Below is a small trained network, with its code and all its weights. Each question gives an input and a class and asks what happens when units are switched off, that is, made to give their printed mean instead of their output.

import numpy as np


def w(rows, s, z=0):
    codes = np.array(rows[::2]) - 128.0
    scale = np.full(codes.shape[1], s)
    scale[-1] = z or s
    return codes * scale


def f(y):
    return y / 2 * (1 + np.tanh(0.7978845608 * (y + 0.044715 * y**3)))


def log_softmax(a):
    a = a - a.max(-1, keepdims=True)
    return a - np.log(np.exp(a).sum(-1, keepdims=True))


def net(x, mask):
    res = np.array(x, float).reshape(1, 4) / 4 @ E
    y = f(res @ A[0][:, :-1].T + A[0][:, -1])
    res = res + np.where(mask, y, B[0][:, -1]) @ B[0][:, :-1]
    return log_softmax(res[-1] @ U[:, :-1].T + U[:, -1])


A, B = {}, {}
E = w([
[48,160,170,133,170,202,47,90,94,77],'x0',
[135,248,197,124,79,48,134,111,60,100],'x1',
[146,107,181,71,147,189,156,179,39,162],'x2',
[163,164,200,197,173,95,254,121,174,80],'x3',
],0.013)
A[0] = w([
[119,146,127,99,93,150,110,179,96,123,252],'neuron 0',
[127,107,121,83,130,107,128,171,87,111,145],'neuron 1',
[78,138,91,163,135,144,111,94,151,127,240],'neuron 2',
[132,92,142,101,141,174,142,165,167,147,201],'neuron 3',
[142,173,152,177,168,127,157,119,109,80,249],'neuron 4',
[103,128,106,124,86,116,125,139,117,130,190],'neuron 5',
[106,94,183,114,148,176,142,174,93,93,187],'neuron 6',
[192,77,115,143,115,132,148,139,155,140,169],'neuron 7',
[162,119,72,116,98,110,168,154,156,157,201],'neuron 8',
[117,105,8,112,113,121,100,173,179,128,163],'neuron 9',
[129,110,127,133,140,154,178,203,111,136,242],'neuron 10',
[146,144,122,135,157,128,163,129,155,114,191],'neuron 11',
[147,110,158,130,111,102,127,82,170,113,96],'neuron 12',
],0.015,0.0029)
B[0] = w([
[152,211,219,111,133,88,72,152,39,202,205],'neuron 0',
[138,131,127,125,117,87,179,169,73,167,178],'neuron 1',
[222,68,195,176,43,203,35,114,204,107,200],'neuron 2',
[94,74,89,79,146,92,157,202,157,102,208],'neuron 3',
[147,152,107,157,245,53,105,45,223,54,246],'neuron 4',
[77,161,83,139,40,118,22,150,94,96,164],'neuron 5',
[171,38,195,140,255,45,103,226,131,165,213],'neuron 6',
[37,103,65,60,73,142,189,118,71,69,219],'neuron 7',
[99,165,58,111,75,126,156,106,77,112,237],'neuron 8',
[134,173,72,80,19,137,86,184,206,194,255],'neuron 9',
[114,6,144,48,185,148,225,152,31,111,208],'neuron 10',
[149,115,75,120,141,110,92,65,100,74,196],'neuron 11',
[149,93,57,167,170,99,135,150,154,67,176],'neuron 12',
],0.0079,0.016)
U = w([
[159,96,203,93,196,105,179,174,90,174,19],'0',
[111,58,164,136,169,165,136,171,180,105,42],'1',
[145,195,129,203,187,93,137,49,164,33,251],'2',
[57,118,81,82,121,168,206,115,53,102,122],'3',
[162,100,191,159,111,244,105,114,151,119,70],'4',
[142,254,185,132,134,116,127,163,39,184,180],'5',
[123,143,188,137,75,131,90,42,90,94,121],'6',
[136,182,75,97,75,164,131,157,188,187,143],'7',
],0.0095,0.0018)

Each question gives the input, the list of numbers given to net, and the class t.
The units are the neurons (one row each of A and B). Each row of codes is followed by its name. A weight is (code - 128) times the scale printed after its matrix; where a second scale follows, it is the last column's (A, B and U).
mask holds one flag per neuron, in row order. A switched-off neuron (its flag False) gives its mean, the last column of its row in B, instead of its output. The means were averaged over made-up inputs and are rounded, as every weight is.
A unit's drop is (log p(t) with every unit on - log p(t) with that unit switched off) / (log p(t) with every unit on - log p(t) with every unit switched off).
The circuit of an input: a set's keep is (log p(t) with only the set's units on - log p(t) with every unit switched off) / (log p(t) with every unit on - log p(t) with every unit switched off). Starting from the 12 units with the biggest drops (on a tie, the unit counted first), units are removed one at a time, each time the one whose removal leaves the highest keep (on an exact tie, the one counted first), for as long as the keep stays at least 0.8.
units of the circuit, in order: the units of the circuit, biggest drop first
unit that matters most: the unit with the biggest drop
k most important neurons: the k neurons with the biggest drops, biggest first
drop when u is switched off: that unit's drop, to one decimal
input [5,-1,4,-6], class 5: unit that matters most : neuron 0
input [1,0,-1,-1], class 4: 3 most important neurons : (neuron 4; neuron 9; neuron 8)
input [4,-4,2,-4], class 0: units of the circuit, in order : (neuron 6; neuron 0)
input [-5,4,3,4], class 3: 2 most important neurons : (neuron 10; neuron 2)
input [4,-5,4,8], class 0: 2 most important neurons : (neuron 6; neuron 10)
input [-2,4,8,-6], class 5: 2 most important neurons : (neuron 0; neuron 5)
input [-2,3,8,-6], class 5: 4 most important neurons : (neuron 0; neuron 5; neuron 4; neuron 12)
input [0,-5,2,5], class 3: 4 most important neurons : (neuron 7; neuron 2; neuron 0; neuron 10)
input [3,-8,0,-2], class 7: 2 most important neurons : (neuron 9; neuron 4)
input [7,-8,5,7], class 0: 3 most important neurons : (neuron 6; neuron 10; neuron 9)
input [-3,8,6,5], class 2: 2 most important neurons : (neuron 4; neuron 3)
input [6,-5,-1,-5], class 7: 3 most important neurons : (neuron 9; neuron 10; neuron 3)
input [5,4,8,1], class 0: drop when neuron 6 is switched off : 0.7
input [-1,8,4,3], class 2: units of the circuit, in order : (neuron 4)
input [1,-8,-6,3], class 7: drop when neuron 8 is switched off : 0.0
input [2,-7,-3,1], class 7: drop when neuron 9 is switched off : 0.6
